Here is a tiny trained network, its code and every weight. The questions are about switching its units off for an input and a class, where a switched-off unit gives its printed mean instead of its output.

import numpy as np


def w(rows, s, z=0):
    codes = np.array(rows[::2]) - 128.0
    scale = np.full(codes.shape[1], s)
    scale[-1] = z or s
    return codes * scale


def norm(h):
    return h / np.sqrt((h * h).mean(-1, keepdims=True) + 1e-5)


def f(y):
    return np.maximum(y, 0)


def log_softmax(a):
    a = a - a.max(-1, keepdims=True)
    return a - np.log(np.exp(a).sum(-1, keepdims=True))


def net(x, mask):
    res = np.array(x, float).reshape(1, 5) / 4 @ E
    u = 0
    for l in range(4):
        y = f(norm(res) @ A[l][:, :-1].T + A[l][:, -1])
        res = res + np.where(mask[u : u + 4], y, B[l][:, -1]) @ B[l][:, :-1]
        u += 4
    return log_softmax(norm(res)[-1] @ U[:, :-1].T + U[:, -1])


A, B = {}, {}
E = w([
[131,128,131,127,128,130,126],'x0',
[130,251,114,118,56,162,174],'x1',
[126,126,127,129,128,129,128],'x2',
[94,201,131,18,198,177,66],'x3',
[167,133,82,254,173,150,85],'x4',
],0.012)
A[0] = w([
[120,131,105,96,254,147,94,3],'L0N1',
[160,120,114,228,74,108,72,95],'L0N2',
[85,137,238,86,9,206,190,84],'L0N3',
[95,181,206,61,117,106,100,82],'L0N4',
],0.0064,0.0052)
B[0] = w([
[9,62,141,136,145,133,64,182],'L0N1',
[171,161,121,75,155,132,216,221],'L0N2',
[125,169,88,167,163,25,99,252],'L0N3',
[97,127,110,60,164,72,122,210],'L0N4',
],0.012,0.0042)
A[1] = w([
[126,85,104,78,72,60,167,21],'L1N1',
[169,102,172,129,169,126,157,2],'L1N2',
[99,69,254,83,91,138,169,86],'L1N3',
[121,27,144,150,159,93,119,141],'L1N4',
],0.013,0.0053)
B[1] = w([
[70,118,193,252,169,138,145,205],'L1N1',
[149,159,113,138,179,74,133,144],'L1N2',
[68,81,244,85,148,174,168,184],'L1N3',
[145,207,118,118,194,96,131,254],'L1N4',
],0.011,0.0082)
A[2] = w([
[162,68,159,178,123,97,119,38],'L2N1',
[105,66,119,145,194,120,131,130],'L2N2',
[102,136,200,98,133,219,80,161],'L2N3',
[117,165,36,133,155,224,11,3],'L2N4',
],0.012,0.0041)
B[2] = w([
[94,171,91,67,153,141,98,171],'L2N1',
[145,57,171,126,170,146,90,254],'L2N2',
[174,99,73,151,60,68,162,227],'L2N3',
[135,178,250,165,130,145,184,216],'L2N4',
],0.013,0.0058)
A[3] = w([
[237,70,34,198,140,115,99,96],'L3N1',
[195,137,41,171,32,212,147,81],'L3N2',
[85,6,96,68,149,84,122,111],'L3N3',
[106,101,111,178,35,29,123,1],'L3N4',
],0.012,0.0047)
B[3] = w([
[68,194,55,32,124,91,121,212],'L3N1',
[122,2,61,163,101,170,122,208],'L3N2',
[176,104,75,135,63,206,90,255],'L3N3',
[222,159,215,137,45,218,139,186],'L3N4',
],0.015,0.0059)
U = w([
[121,58,219,219,234,124,101,129],'0',
[118,189,63,68,185,59,119,240],'1',
[156,190,199,201,49,170,176,204],'2',
[147,82,5,188,94,172,174,4],'3',
[119,34,125,56,115,187,47,7],'4',
],0.019,0.0028)

Each question gives the input, the list of numbers given to net, and the class t.
The units are the neurons (one row each of A and B). Each row of codes is followed by its name. A weight is (code - 128) times the scale printed after its matrix; where a second scale follows, it is the last column's (A, B and U).
mask holds one flag per neuron, layer by layer. A switched-off neuron (its flag False) gives its mean, the last column of its row in B, instead of its output. The means were averaged over made-up inputs and are rounded, as every weight is.
A unit's drop is (log p(t) with every unit on - log p(t) with that unit switched off) / (log p(t) with every unit on - log p(t) with every unit switched off).
The circuit of an input: a set's keep is (log p(t) with only the set's units on - log p(t) with every unit switched off) / (log p(t) with every unit on - log p(t) with every unit switched off). Starting from the 12 units with the biggest drops (on a tie, the unit counted first), units are removed one at a time, each time the one whose removal leaves the highest keep (on an exact tie, the one counted first), for as long as the keep stays at least 0.8.
circuit, biggest first: the units of the circuit, biggest drop first
k most important neurons: the k neurons with the biggest drops, biggest first
k most important neurons of layer l: the k neurons of layer l with the biggest drops, biggest first
drop when u is switched off: that unit's drop, to one decimal
input [-7,0,-6,7,-4], class 4: 2 most important neurons -> (L1N4; L3N3)
input [3,5,5,0,7], class 3: 2 most important neurons of layer 0 -> (L0N2; L0N1)
input [5,-3,-5,6,1], class 0: circuit, biggest first -> (L3N1)
input [-2,4,7,-7,1], class 3: 2 most important neurons of layer 2 -> (L2N4; L2N1)
input [4,-1,0,0,-4], class 0: 2 most important neurons -> (L1N1; L3N1)
input [-2,4,-1,7,1], class 2: 2 most important neurons -> (L2N4; L1N4)
input [-2,7,5,-6,2], class 3: circuit, biggest first -> (L3N2; L2N4)
input [2,0,5,0,-7], class 0: 3 most important neurons -> (L1N1; L2N3; L3N1)
input [-8,1,0,8,3], class 2: 2 most important neurons -> (L2N4; L2N3)
input [-7,1,-4,6,1], class 2: 2 most important neurons -> (L2N4; L1N4)
input [-2,1,1,0,6], class 3: 3 most important neurons -> (L0N2; L1N4; L0N3)
input [4,-8,-3,-2,2], class 1: 2 most important neurons -> (L1N4; L3N1)
input [-6,-1,1,8,-6], class 4: 3 most important neurons -> (L3N3; L1N4; L3N1)
input [-5,0,-3,-6,-7], class 0: 3 most important neurons -> (L1N1; L2N3; L1N3)
input [-7,3,1,8,5], class 2: circuit, biggest first -> (L2N4)
input [-3,-7,-4,4,-1], class 4: 2 most important neurons -> (L3N3; L0N3)
input [-6,0,-2,-3,2], class 1: drop when L3N1 is switched off -> 0.3
input [2,8,-3,-5,6], class 3: drop when L3N2 is switched off -> 0.2
input [6,4,6,7,7], class 2: drop when L2N4 is switched off -> 4.1
input [0,7,-7,-6,7], class 3: most important neuron of layer 3 -> (L3N2)
